Known rows, with every way that one mark hangs from another
k_492(k_679(k_36 k_803(k_885 k_960(k_251)))): [-2.04 -1.20  1.35 -1.09 -0.76 -1.52  0.89  0.68  1.05 -3.04  0.45 -0.73
 -1.43  0.22  0.19  0.09  1.57  0.76 -0.51  0.07  1.28  1.00  3.93  1.54
  1.00  0.22  0.02  1.38  0.63 -0.04 -3.08 -0.44 -0.32  0.02  1.24  0.15
 -1.00  0.62  1.38  0.02  1.03  0.34 -0.02 -3.54 -1.15 -1.27  1.03]
k_960(k_406(k_803(k_885(k_784)))): [ 1.80  0.52 -0.34 -0.10  0.46  1.51 -1.35 -0.46 -0.27  1.04  0.15 -0.20
 -1.27 -0.30 -0.29  0.24 -0.73 -0.98  0.34 -0.71 -3.38 -1.56 -3.61 -0.76
  1.03 -0.08 -0.03 -0.45 -1.04 -1.28  0.72  1.17  0.30  0.45 -1.40  1.25
  0.94 -2.79 -1.27  0.18 -2.60  0.45 -0.77  0.57  0.64 -2.50  0.13]
k_803(k_679(k_36 k_406) k_885(k_492 k_784) k_960): [-0.53  0.66  2.63 -0.66 -1.33 -3.01  1.48  0.00 -0.30  1.72 -0.22  3.59
 -0.88  0.24  1.67 -1.05 -1.71  0.04 -1.01 -0.46 -0.24  0.99  3.70  1.59
 -0.17  2.17 -0.46  4.65  2.37  0.01 -1.46 -2.15  0.17  1.43  0.13 -1.60
 -2.58  1.36  2.24  0.71  8.01  0.11 -1.88  1.68  0.17  1.43  2.69]
k_406(k_803(k_885) k_960): [ 0.99  1.05  1.17 -0.58  2.03  1.35 -0.12  0.87 -0.17 -0.59  0.18 -1.58
 -2.21 -0.63 -1.51  1.34  0.99 -2.09  0.65 -1.93  0.69 -3.16 -1.98 -0.47
  2.00 -0.33  0.39 -2.84 -3.83 -0.54 -0.63  0.41  1.00  0.40 -1.45  1.26
  2.14 -4.00  0.67  0.10 -2.97  2.19 -1.39 -2.07  2.35 -1.79 -0.19]
k_251(k_36(k_784 k_885(k_960)) k_803(k_406 k_679)): [-0.68  2.73 -0.62 -1.10  2.97 -3.42 -2.12 -1.58 -0.82 -1.66 -1.10  0.86
 -0.24  0.97  1.22 -1.20 -1.53 -0.61  0.35  0.24 -0.78 -0.31 -0.20  2.51
  0.13 -0.55  0.77  5.04 -1.20 -0.10 -0.42 -1.45 -1.41  0.31  0.49 -0.14
 -0.96  1.52 -0.09 -2.47  0.92  1.50 -0.18 -0.93 -0.22  1.45 -3.13]
k_960(k_251 k_406 k_885(k_784 k_803(k_679))): [-0.05 -1.30 -3.16 -0.21 -0.60  2.04  0.77 -1.46  0.48  0.91 -1.07  1.82
  1.48  0.32  0.01  0.63  1.81  1.22  0.88  1.11 -4.97  2.31  0.62  0.01
 -1.36 -0.51 -1.24  0.60 -0.03  1.30  2.07 -2.11 -1.40  0.24 -0.94  0.01
 -0.44  0.03 -2.02  0.60 -0.09 -1.47  1.95  1.78 -1.23  0.29 -0.15]
k_803(k_679(k_36 k_406)): [-2.71  1.08  1.49 -0.77 -3.41  0.36  3.35 -0.33  1.91 -1.03 -0.18  1.01
 -0.86  0.29  0.23  0.07 -0.77  0.38 -0.17  0.57 -0.31  1.57 -0.94  1.16
 -1.14 -0.91 -0.36  2.27  0.18 -0.83 -0.12  0.64 -0.58 -0.60  0.44 -0.18
 -1.85 -1.71 -0.38  0.45  1.44  0.78 -1.29 -0.51  0.35 -0.65  0.91]
k_960(k_885(k_492 k_803(k_406))): [ 0.07 -2.51 -1.08  0.99  0.00  2.09 -1.84 -0.50 -0.45 -0.45  0.41  1.65
 -0.22  0.05 -0.63 -0.21 -0.97 -2.12  0.74  0.73 -2.48  1.40  0.24 -0.43
 -1.02 -0.84 -0.03  1.34 -2.38  0.51  2.82 -1.04  1.81  0.79 -0.68 -0.48
  0.98  0.62 -0.93  1.49  2.03  0.70  0.72  0.29  0.37  0.51  2.27]
k_803(k_406 k_885(k_784) k_960): [ 0.66  0.58  2.74  1.32  1.35 -2.36 -1.20 -2.04 -1.90  0.17 -0.58  0.53
 -0.85  0.66  0.52 -0.20 -0.82  1.40 -1.41 -1.19 -0.66 -0.59 -1.07  1.84
 -0.54  0.04 -0.24  2.89 -0.20 -0.78  0.84 -0.19  1.23  1.41 -1.59 -1.80
  1.36  0.61  0.74 -0.32  3.69  0.09 -1.97 -0.11  0.60  0.02  1.41]
k_679(k_36(k_885) k_406 k_492): [-2.04  0.92  1.58  0.90 -3.78  0.65  0.62  0.56  2.75  1.01 -0.11 -1.11
 -0.77 -0.65  0.07  0.54 -2.31 -0.58 -0.24  2.73  1.38  3.10  1.09 -1.34
 -1.52  0.11  0.66  1.63  2.69 -1.07 -1.50  1.49 -1.25  0.48  1.20  1.98
 -0.75 -2.68  0.27  0.64  0.63 -0.26 -1.53  1.38  0.47 -1.91  2.74]
k_492(k_679(k_36(k_784(k_803)) k_406) k_960(k_251)): [-1.19 -0.67  0.00 -0.96 -2.82  1.74  3.45  0.53  0.72 -2.95  0.44  0.14
  0.05  0.28  0.09  1.45  0.13  0.07  0.31  0.10  2.94  0.78  3.63 -1.07
  0.12  0.98  0.30 -0.94  2.78  0.78 -2.30 -0.23 -0.88 -0.55  1.18 -2.05
 -1.25  1.53 -0.72 -0.52 -1.10 -0.87  2.62 -3.14 -0.88 -2.53 -1.89]
k_492(k_679(k_36 k_406 k_803) k_960(k_885)): [-2.08 -1.06  1.15 -1.07 -3.27  0.63  0.82  0.59  1.81 -1.58  0.85  1.04
 -1.61 -0.57 -1.37  1.99 -0.44 -0.67  1.93  1.69  6.38  3.04  6.82 -0.04
  1.36  1.56  0.31  2.39  1.41  1.00 -5.21 -0.29 -1.17  0.51  2.01 -0.40
 -2.34 -1.21 -0.14  0.34 -0.41 -0.47  0.81 -3.78 -1.09 -4.53 -0.33]
k_251(k_36(k_784 k_885(k_803))): [-0.70  0.31 -1.55  0.64  2.13  0.12 -3.96  0.39  0.66 -2.15 -0.94  0.36
 -1.05 -0.30 -0.03  0.14 -1.10 -3.07 -0.53 -1.30 -2.30 -3.40  0.08 -0.84
 -0.94 -1.38  0.99  0.20 -1.48 -0.43  0.24 -0.25 -0.54  0.05 -0.02  0.11
  0.81 -3.10  0.04 -0.54 -1.79  0.93  0.73  0.44 -1.00  0.49 -2.36]
k_492(k_679(k_36 k_406 k_803)): [-1.87 -0.50  1.91 -1.00 -4.07  0.72  1.19  1.02  2.77 -1.41  0.67  0.12
 -1.74 -0.33 -0.50  0.50 -0.54 -0.74  0.65  1.24  1.41  2.06  1.29 -0.17
  1.15  0.19  0.07  0.06  1.80 -1.29 -2.04  1.64 -1.46 -0.84  1.68  0.35
 -2.50  0.48 -0.25  0.63 -0.95  0.56 -1.05 -2.23 -0.08 -4.10  1.41]
k_251(k_36(k_784(k_679) k_885) k_803(k_406)): [-0.25  1.91  1.45 -0.62  3.42 -1.94 -3.90 -1.22  0.66  0.03  0.05 -0.89
 -0.41  0.96  0.78 -0.93 -2.07 -0.44  0.50 -0.24 -0.94 -1.17  0.30  0.85
  0.30 -1.14  1.25  2.01  0.09 -1.09  0.21  1.46 -0.36 -0.86  0.66  1.47
 -0.12 -2.54 -1.15 -2.83 -1.55  1.29 -0.67 -0.51 -0.17  1.23 -3.42]
k_784(k_679(k_36) k_803): [-0.93 -1.40  1.55 -1.83 -2.22  0.56  1.92  1.29  1.13 -1.16  1.67 -1.20
 -0.34 -0.41 -0.09 -0.65  2.98  0.96  0.12 -0.99  2.81 -1.17 -1.63 -0.09
 -0.14 -0.63 -0.32 -3.53 -1.74 -0.31  0.04  0.95  1.34 -1.58  0.84  0.90
 -0.46 -5.83  0.75  1.07 -1.90  0.88 -1.30  0.02 -0.99  1.54 -1.03]
k_251(k_803(k_406 k_679 k_885(k_784))): [ 0.07  1.94  2.91 -1.08  1.65 -2.21 -2.36 -1.85 -0.70 -0.73 -0.39 -0.04
 -0.45  0.93  1.29 -1.51  0.15  0.26  0.15 -0.37 -2.58  0.75 -0.62  2.59
  1.34 -0.77 -0.31  3.83  0.64 -0.70  2.81  0.21  0.56 -0.02 -0.55 -0.31
 -1.46  0.23 -0.56 -1.06  2.14  1.20 -1.63 -1.37  0.76 -1.40 -0.13]
k_36(k_784(k_679) k_885(k_492)): [-0.03  1.38 -0.08  2.18  3.58 -1.01 -1.47  1.38  0.13  2.32  0.54 -1.26
 -0.78 -0.63 -0.39  0.07 -1.58 -0.67 -0.44 -1.38  0.98 -1.55 -0.07 -1.21
 -0.81  0.24  0.82 -0.35  1.46  1.24 -0.10  1.55  1.49 -0.67  0.84 -0.22
  0.54 -2.78  0.18 -0.76  0.32 -1.01  1.96  2.64  0.05  2.71 -2.47]
k_679(k_36(k_784) k_406(k_960) k_492 k_803): [-0.08 -0.80  2.66 -1.42 -3.23 -2.10  0.96  1.44  1.77  1.34  0.58 -0.36
 -1.26 -0.72 -0.76  1.50 -1.44  0.06  0.87  3.39  2.62  2.63  2.26 -1.77
 -0.26  1.18  0.97 -3.46  3.28 -1.66 -1.53  1.61 -1.69  0.17  2.06  3.54
 -2.78 -1.91  1.02 -0.61 -0.07  1.31 -1.21  1.68  0.57 -2.90  3.10]
k_960(k_251 k_406(k_803)): [ 0.25 -0.79 -2.96  0.03 -0.03  3.58  2.43 -0.50  0.14 -1.13  0.28 -1.79
  0.50  0.78 -0.73  0.00 -0.41  0.18  0.24  0.30 -4.75  0.09 -4.96 -0.87
 -0.13 -2.11 -0.36 -2.29 -1.84 -0.96  2.51  1.25  0.07 -0.55 -1.42  2.29
  2.18  0.03 -2.70 -0.28 -5.16 -0.34  0.79 -0.73  0.68 -1.74  0.26]
k_960(k_251(k_36(k_885)) k_406): [-0.79  0.77 -3.24  0.86  0.36  2.30  0.30 -1.17  1.07 -0.38 -1.08 -0.99
  0.79  1.12  0.13  0.24 -1.60  0.55 -0.59  0.56 -3.21 -0.01 -2.08 -1.16
 -1.34 -2.42  0.31  0.60 -1.04 -0.07  0.98  1.26 -1.16 -0.49 -0.20  1.31
  1.89 -1.42 -1.57 -1.02 -3.82 -1.04  0.23 -0.96 -0.07  0.30 -0.23]
k_803(k_406 k_885(k_492 k_784(k_36 k_679) k_960)): [ 3.05  0.74  1.28  0.15 -0.38 -1.68 -1.25  0.40 -2.50  3.86  0.01  2.14
  1.90 -1.06  0.48 -1.29  1.05  0.30 -0.37 -0.14  1.22 -2.36  0.80  1.57
  1.13  2.30  0.86 -0.76  0.46  0.52  0.14  0.57  2.18  0.07 -0.11 -1.64
 -1.55  4.67  1.61  0.61  4.63  1.85 -0.68  1.52  1.14  3.67  2.07]
k_251(k_36(k_885(k_784(k_803)))): [ 0.37  0.67 -1.41  0.27  0.93  0.16 -2.98  0.55  0.01 -0.37 -0.67 -0.67
 -0.35 -0.35  0.01 -0.86  0.52 -1.47 -0.42 -1.24  0.50 -2.53 -1.88 -1.12
  0.21 -1.20  0.11 -1.34 -1.18  0.33  1.25 -0.25 -0.20  0.20  0.03  0.81
  0.89 -3.56  0.79  0.08 -2.17 -0.57 -1.45  0.45 -0.76  0.04 -1.22]
k_406(k_960(k_251(k_36(k_885)))): [-0.73  1.47 -1.83  0.70  1.71  1.31  0.66  0.43  0.72 -0.03 -1.38 -1.46
  0.34  0.34 -1.11  0.93  0.40 -0.46 -0.26 -0.44  1.40 -2.03 -0.27 -1.45
 -0.17 -2.12  0.38 -2.98 -2.73  0.36 -0.01  0.15 -0.48 -0.57 -0.48  0.96
  1.82 -1.29  0.33 -1.01 -3.28  0.42 -0.45 -2.31  1.39  1.13 -0.49]
k_492(k_679 k_960(k_251 k_406(k_803) k_885(k_784))): [ 0.95 -0.61 -2.88  0.14  1.29  2.98  0.45 -0.23 -0.47  0.63  0.22  0.13
  0.60 -0.22 -1.38  1.81  0.36  0.00  1.86  0.24  1.52  1.12  2.32 -1.08
  1.61  0.97 -0.75  0.08  0.06  1.39 -2.63 -1.50 -0.63  0.34 -0.86 -0.46
  0.71  2.11 -2.45  0.03 -3.15 -2.12  3.38 -2.71 -0.81 -2.71 -2.16]
k_36(k_784(k_803(k_406)) k_885): [ 0.11  0.55 -0.06  1.41  1.32 -0.54 -0.72 -1.27 -0.78 -1.40 -0.16 -1.84
 -1.77  0.02 -0.18  0.81 -0.43  0.71 -0.48 -1.24 -0.87 -0.02 -3.93 -0.14
 -1.28 -0.56  0.66  0.66  0.06  1.36  1.59  1.19  0.75  0.64  0.85 -0.08
  2.59 -5.13 -0.53 -0.80 -1.24 -1.13  0.64  1.10 -0.52 -0.25 -2.56]
k_960(k_251(k_36 k_803(k_679)) k_406): [-1.02  0.25 -1.78 -2.06  0.74  1.04  0.64 -1.30  0.96 -2.32 -0.17 -0.53
  1.16  2.27  1.33 -1.37 -0.54  0.48  0.28  0.84 -4.47  1.04 -1.90  0.62
  0.28 -2.72 -0.57  1.29 -1.13 -1.01  2.74 -0.15 -1.37 -1.37 -0.29  1.72
 -0.47  1.42 -1.87 -1.93 -3.13  0.34 -0.18 -2.27  0.00 -0.43 -0.79]
k_960(k_251 k_406(k_803) k_885(k_492)): [ 0.92 -1.88 -4.29  0.49  0.60  4.04  1.84 -0.21 -0.03  1.40  0.78 -0.39
  0.37  0.65 -0.95  0.10 -1.35 -0.57  1.42  1.74 -4.13  2.11 -1.67 -1.73
 -0.49 -0.86  0.14 -0.79 -1.61  1.19  2.15 -0.67  0.93  0.68 -0.84  2.74
  1.97 -0.13 -2.61 -0.26 -2.30 -0.87  2.17  0.54  0.61 -0.13  1.43]
k_36(k_784(k_679) k_885(k_803(k_406 k_960))): [-0.65 -0.18  1.57  1.10  2.98 -2.13 -1.66 -1.00 -0.47 -0.65 -0.12  0.21
 -0.73 -0.25  0.07  0.69 -0.39  0.68 -0.72 -2.39 -1.20 -0.93  0.63  1.61
 -1.20  0.65 -0.12  2.23 -0.09  0.10 -1.44 -0.16 -0.07  0.39 -0.07 -1.37
  1.90 -2.17  0.16  0.09  1.31 -0.60  0.66  2.22 -1.19  2.53 -3.19]
k_492(k_679(k_36) k_960): [-2.06 -0.05  0.31 -0.11 -0.64  0.51  0.24  1.24  0.52 -2.65  0.67  0.40
 -0.97 -0.56 -0.98  0.85  0.20 -1.39  0.17 -0.77  6.36 -1.11  2.67 -0.44
  1.08 -0.13 -0.32  0.82 -1.42 -0.44 -4.21 -0.10  1.09 -1.17  0.49 -2.21
 -0.97  0.40  0.02  0.87 -0.83  0.70  1.54 -5.31 -0.90 -1.49 -1.54]
k_36(k_784(k_679(k_492) k_803(k_406)) k_885(k_960)): [ 1.09  0.57  1.10  0.51  1.24 -1.91  0.10 -0.01 -1.26  0.41  0.57 -2.27
  0.48 -0.75  0.38  0.73  0.95  2.19 -0.05  0.03  2.61  1.14 -1.89  0.67
 -1.26  1.56  0.46 -0.19  1.36  1.43 -0.41  0.54 -0.49  0.60  0.88 -0.17
  1.20 -0.99  1.34  0.07  0.17 -1.42  0.59  3.56 -0.52  1.89 -1.62]

Rows
[ 0.33  1.54 -1.48  1.50  1.36 -0.72  1.57  0.29  0.13  2.34 -0.29 -2.15
  1.55 -0.36  0.22  1.22 -0.09  2.52 -0.29  1.42  0.88  1.13 -0.31 -0.74
 -1.96  1.06  0.56 -0.55  2.41  1.08 -1.53  0.86 -1.66 -0.27  0.43  0.27
  0.40  0.75  0.02 -1.14 -1.47 -1.96  2.57  3.69 -0.25  2.03 -1.75] | k_36(k_784(k_679(k_492)) k_885(k_960(k_251 k_406)))
[-0.37 -0.91  2.49 -1.90 -2.28  0.08  4.10 -0.65 -0.32 -3.73  0.38 -0.80
 -0.13  0.87  1.52  0.29  3.81  2.28 -1.06 -1.98 -1.36  0.51 -0.09  3.56
  0.69  1.40 -0.39  0.77  0.77  2.79  0.83 -1.67 -0.19  1.04  0.90 -0.20
  1.64 -1.59  2.25 -0.34  1.99 -1.09 -1.24 -0.16 -0.22  0.16 -0.38] | k_784(k_36 k_803(k_679(k_406) k_885 k_960(k_251)))
[ 1.49 -0.67 -2.22  0.01  1.76  0.79 -1.45  1.20 -1.19  1.04  0.60  0.99
  1.76  0.48  0.33 -1.35 -1.21 -1.72  0.67  0.07  1.07  0.36  2.54 -2.39
  2.84  0.69 -1.06 -0.76  2.06 -0.09  0.49 -1.03  0.66 -1.03 -0.28 -1.72
 -1.75  7.77 -1.25 -0.19 -0.46 -1.34  2.65 -2.44 -0.03 -1.99 -0.56] | k_885(k_492(k_679 k_960(k_251(k_803) k_406)) k_784)
[ 0.61 -1.15  0.74  0.31 -0.01  0.87 -2.19 -0.88  0.16  1.99 -0.07  1.43
  0.83 -0.63 -0.73  0.29  1.50  0.27  1.10  0.21 -1.01  0.30  1.09  0.48
 -0.76 -0.13 -0.47 -0.62 -0.76  0.05  1.36 -0.38  0.39  0.02 -1.10 -0.53
 -0.34 -1.19 -1.23  1.13  0.86  0.32  0.00  1.87 -0.50  0.98 -0.01] | k_960(k_885(k_784(k_679) k_803(k_406)))
[ 1.47 -0.72  1.84 -0.80 -1.40 -0.75  0.22  0.57 -0.96  0.44  1.14 -2.26
  1.65 -1.39  0.18  0.06  3.68  2.33  0.08  0.03  3.88  0.88 -1.73  2.11
  0.69  2.13  0.10 -1.72 -0.08  1.79 -0.94  0.71  0.43  0.08  1.76  1.32
  1.57 -0.87  2.18  1.43 -0.06 -0.58 -1.12  2.07 -0.67  2.77 -0.21] | k_784(k_36(k_885(k_960)) k_679(k_492) k_803(k_406))
[ 1.22 -1.70  0.79  0.12  2.15 -2.87 -1.38  2.18 -1.41  2.34  1.37  0.20
  0.73 -0.44 -0.38 -2.23  0.20  0.02 -0.27 -1.05  2.00 -0.71  0.85 -0.15
  1.37  0.61 -1.01 -2.87  1.31 -0.27  1.28  0.00  1.62 -0.39  0.04  0.59
 -1.47  2.74  1.62  0.80  1.96 -1.01 -0.73  2.63 -0.46  1.36  1.34] | k_885(k_492 k_784(k_679(k_803(k_960))))
[ 0.09  1.16 -1.55  0.65 -1.03  1.45  2.46 -0.66 -0.41 -1.07 -0.80 -0.58
  0.53  0.61  0.35  0.53  0.69  0.79 -0.72  0.56 -1.21 -0.83 -1.59 -0.05
 -0.87 -0.52  0.49  0.39 -1.35  0.42  0.51  0.29 -0.35  0.22 -1.15 -1.59
  0.65  1.50  0.19 -0.73 -1.25  0.37  0.46 -0.78  1.36 -0.80  0.73] | k_803(k_885(k_960(k_251 k_406)))
[ 2.50 -1.93 -2.12 -0.38  0.91  0.78 -2.56  0.40 -1.86  1.83 -1.02  3.31
  2.62  0.03 -0.03 -1.61 -0.80 -2.51  0.04 -0.07 -3.82 -1.65  0.82 -1.71
  0.52 -0.93 -0.48 -3.82 -1.27 -1.51  3.91 -1.21  0.64 -0.22 -1.50 -0.48
 -0.71  6.87 -0.12  1.65  1.91  1.76 -0.41  0.16  0.97  2.34  3.74] | k_885(k_492 k_784 k_803(k_406(k_960(k_251(k_36)))))
[ 1.69 -1.82  3.24 -0.38  0.80 -1.95 -0.38 -0.14 -1.62  0.98  1.44 -1.62
  1.29  0.05  0.64 -0.86  1.58  3.01 -0.55 -0.77  1.76  1.59 -2.53  1.00
 -0.16  0.67 -1.58 -1.96  1.25 -0.64  2.06 -0.09  0.69  0.17 -0.65  0.35
  1.00  0.93  1.28  1.34  1.63 -1.74 -1.98  2.94 -0.68  1.12  1.39] | k_885(k_784(k_679(k_492) k_803(k_406 k_960)))
[ 1.45  1.00 -1.98 -0.01  0.56  1.08  0.60  0.95 -1.58 -0.31 -0.72 -0.87
  0.82 -0.64 -0.49 -0.95  1.83 -1.51  0.02 -0.25 -1.62 -3.02 -1.23  0.19
  0.99 -0.17  0.48 -2.59 -1.20 -0.06  1.25 -0.98  0.34  0.83 -2.14  0.35
  0.06  2.52  0.17 -0.05 -1.56  1.07  0.16  0.02  1.23 -1.22  0.58] | k_406(k_803(k_885(k_784 k_960(k_251))))
[ 1.60 -1.68  0.83 -0.82 -1.17  1.07 -0.99  1.58 -0.87 -1.82  1.40 -0.97
 -0.92 -0.57  0.40 -0.76  2.83 -1.61 -0.59 -1.69  0.28 -2.66 -1.68  0.05
  1.70  0.77  0.75 -2.82 -1.34  1.93  2.18  0.20  3.05  0.12  1.21  0.67
  1.35 -3.44  2.11  0.54  0.32  1.01 -0.46 -0.34  0.19  0.44  0.51] | k_784(k_36 k_803(k_885(k_492)))
[-0.38 -0.82 -1.93  0.45  1.58 -0.33  1.62 -1.23 -0.29 -1.48 -0.25 -0.01
  0.15  1.92  0.57  0.24 -1.71  1.49 -1.24 -0.11 -2.54 -0.93 -2.10 -0.28
 -1.92 -1.42 -0.08  0.01 -1.16 -0.90  0.52 -0.79 -0.61 -0.02 -0.90  0.19
  1.98  0.88 -0.78 -2.27 -1.27 -0.71  0.86 -0.04 -0.56  1.24 -0.94] | k_803(k_960(k_251(k_36(k_784)) k_406))
[-1.32  0.00  3.66 -0.58 -3.56  0.79  1.82  1.12  2.73  1.58  1.27 -1.21
  0.55 -0.34  0.19  0.21 -0.75  0.90  0.12  2.03  2.03  2.19  0.68 -0.48
 -1.16  0.05  0.13 -1.24  2.43 -1.94 -0.67  2.47 -0.57 -1.19  0.55  1.48
 -1.92 -1.47  0.12  0.81  0.18  0.40 -1.68  1.66  0.59 -0.26  2.60] | k_784(k_679(k_36 k_406 k_492))
[ 0.10  0.40  0.03  0.46  1.81 -1.12 -0.68 -0.37 -0.90 -0.86 -1.01 -0.12
  0.61  1.09  0.92 -0.93  0.44  0.40 -1.64 -0.91 -1.35 -2.57  1.53  0.68
 -0.53 -1.00  0.16  0.04 -0.10 -0.20  0.99 -1.42  0.16  0.91 -1.65 -0.48
  0.71  1.39  1.35 -1.32  1.50 -0.11 -0.93 -0.60  0.05  0.86  0.95] | k_803(k_885(k_784) k_960(k_251(k_36)))
[ 1.08  0.59 -3.54 -0.23 -0.97  0.11  1.42  0.11 -0.72  1.12 -0.90  0.45
  2.26  0.56  0.34 -1.79  1.17 -0.01  0.33  1.94 -0.86 -0.92 -1.91 -1.42
  0.78 -0.36 -0.49 -2.70 -0.36 -0.90  1.88 -1.40 -1.07 -0.72 -1.41 -0.48
 -1.70  5.87 -1.04 -1.57 -2.31  0.44  0.41  0.51  0.76 -1.39 -0.64] | k_885(k_784 k_960(k_251(k_803) k_406))
[-0.21 -0.44 -0.22  1.62  1.30 -1.39 -2.63 -1.03 -1.12 -0.23 -1.23  1.33
 -0.22 -0.56 -0.13 -0.59 -0.20 -0.78 -0.92 -1.64 -1.54 -0.77 -0.28  0.73
 -0.23  0.05 -0.99  2.09 -0.91 -0.44  0.10 -1.44 -0.04  1.19 -1.01 -1.35
  1.68  0.49  0.31  1.47  1.91 -0.74 -0.99  1.27 -0.79  0.43 -0.42] | k_36(k_885(k_784 k_803(k_406 k_960)))
[-2.05  1.75 -0.25 -0.26 -0.22 -1.09  3.24 -1.79  0.19  0.73 -1.56  0.65
  0.20  0.20 -0.55  0.93  0.25  2.65 -0.09  0.43  0.35  2.26  0.31  1.79
 -1.17 -1.15 -0.31  2.37 -1.59  0.60 -1.38  0.14 -0.22 -0.38  0.80  0.62
  0.18 -1.58 -0.48  0.44  1.77  0.76 -0.50 -2.37  0.39  3.34  0.62] | k_803(k_406(k_960(k_251)) k_679(k_36(k_885)))
[-0.96 -1.51 -0.88  0.73  0.39 -2.50 -1.56 -0.10 -0.64 -0.24 -0.24  2.95
 -1.30 -0.50  0.28 -0.77 -2.37 -1.77 -0.80 -0.20 -1.33 -0.52  2.21 -0.14
 -1.46  0.74  0.58  2.77 -0.71 -0.56 -1.74 -1.53  1.28  0.92  0.92 -0.33
  0.03 -0.80  0.49  0.72  4.41  1.29  0.86  1.25 -1.47  3.25  0.14] | k_679(k_36(k_784 k_885(k_492 k_803(k_406 k_960))))
[-0.33  0.00  1.57 -1.15 -3.42 -0.03  0.72  1.06  2.69  2.82 -0.07  1.79
 -1.82 -1.08 -1.45  1.97  0.65 -0.29  2.07  2.02  4.23  1.98  4.34 -1.38
  1.79  1.97  0.04 -1.73  1.58 -0.08 -4.16 -0.37 -2.23 -0.04  1.60  0.60
 -3.10 -0.95  0.19  0.29  0.19  0.60 -1.09 -1.21  0.28 -3.27  0.98] | k_492(k_679(k_36 k_406(k_960(k_885(k_784))) k_803))
[ 1.60 -0.55 -2.68  0.11 -1.83  0.38  2.58 -0.42 -2.61 -0.49 -0.86 -0.14
  2.66  0.15  0.05 -1.42  2.63  1.48 -0.37  0.62 -0.37 -0.49 -3.73  0.05
 -0.55 -0.60 -0.56 -3.74 -0.70  0.51  3.87 -1.18  0.17  0.17 -1.35 -1.34
  0.08  5.41  0.02  0.37 -0.43 -0.36 -0.09  0.80  0.42  0.21  1.10] | k_885(k_784(k_803(k_406)) k_960(k_251))
[ 1.63  1.52 -2.32  1.60  1.03 -0.84 -0.39  1.23 -0.93  5.03 -0.34  1.44
  1.17 -1.20 -0.15 -0.83 -0.70 -0.21  0.03 -0.25  2.26 -1.10 -0.47 -1.59
  0.38  1.85 -0.37 -0.29  0.30  0.78 -1.52 -0.22 -0.03 -0.18 -0.09 -1.46
 -0.79  2.31  0.81  0.94  0.92 -1.23  0.31  3.61  0.31  2.52 -0.63] | k_36(k_885(k_492 k_784(k_679) k_960(k_406)))
[ 0.20 -0.44  0.71  0.57  2.49 -0.66 -3.04  0.54  0.08  0.01  0.56 -0.80
  0.23 -1.08 -0.04  1.75 -0.67 -0.25  0.15 -0.95  1.12  0.15  2.61 -0.78
 -0.54  1.45 -0.07  0.78  1.87  0.38 -2.40  0.87 -0.78 -0.07  0.67 -0.26
  0.64 -3.08  0.15  0.66 -1.47 -1.66  2.46  2.55 -1.72  0.21 -2.99] | k_36(k_784(k_679(k_492(k_960(k_406)))) k_885(k_803))
[-2.04  0.64  1.74  0.05 -3.78  2.11  1.90  0.64  3.01 -0.64  0.29  0.51
 -1.54 -0.09 -0.18  0.94 -1.02 -1.04  0.15  0.71  1.31  0.76 -0.03 -0.87
  0.17 -0.04  0.01  0.64  0.79 -1.52 -2.10  1.14 -0.93 -1.12  0.53 -1.45
 -1.45  0.71 -0.81  0.54 -0.25  0.77 -0.65 -2.30  0.70 -2.64  0.61] | k_492(k_679(k_36 k_406))
[ 0.61  0.51  2.33  1.25  1.27  0.95 -1.85 -0.69 -0.65 -0.46  0.51 -0.02
 -1.16  0.49  0.53  0.19 -2.11 -0.80 -0.54 -0.87 -1.62  0.95 -0.84  0.58
  0.45 -0.21  0.35  3.48  0.27 -0.17  1.31  1.75  1.88  0.07 -0.26 -2.47
  0.78  3.11 -0.13  0.82  3.00  0.52 -0.04 -2.54  1.57 -0.51  2.66] | k_803(k_406 k_885(k_492(k_679)))
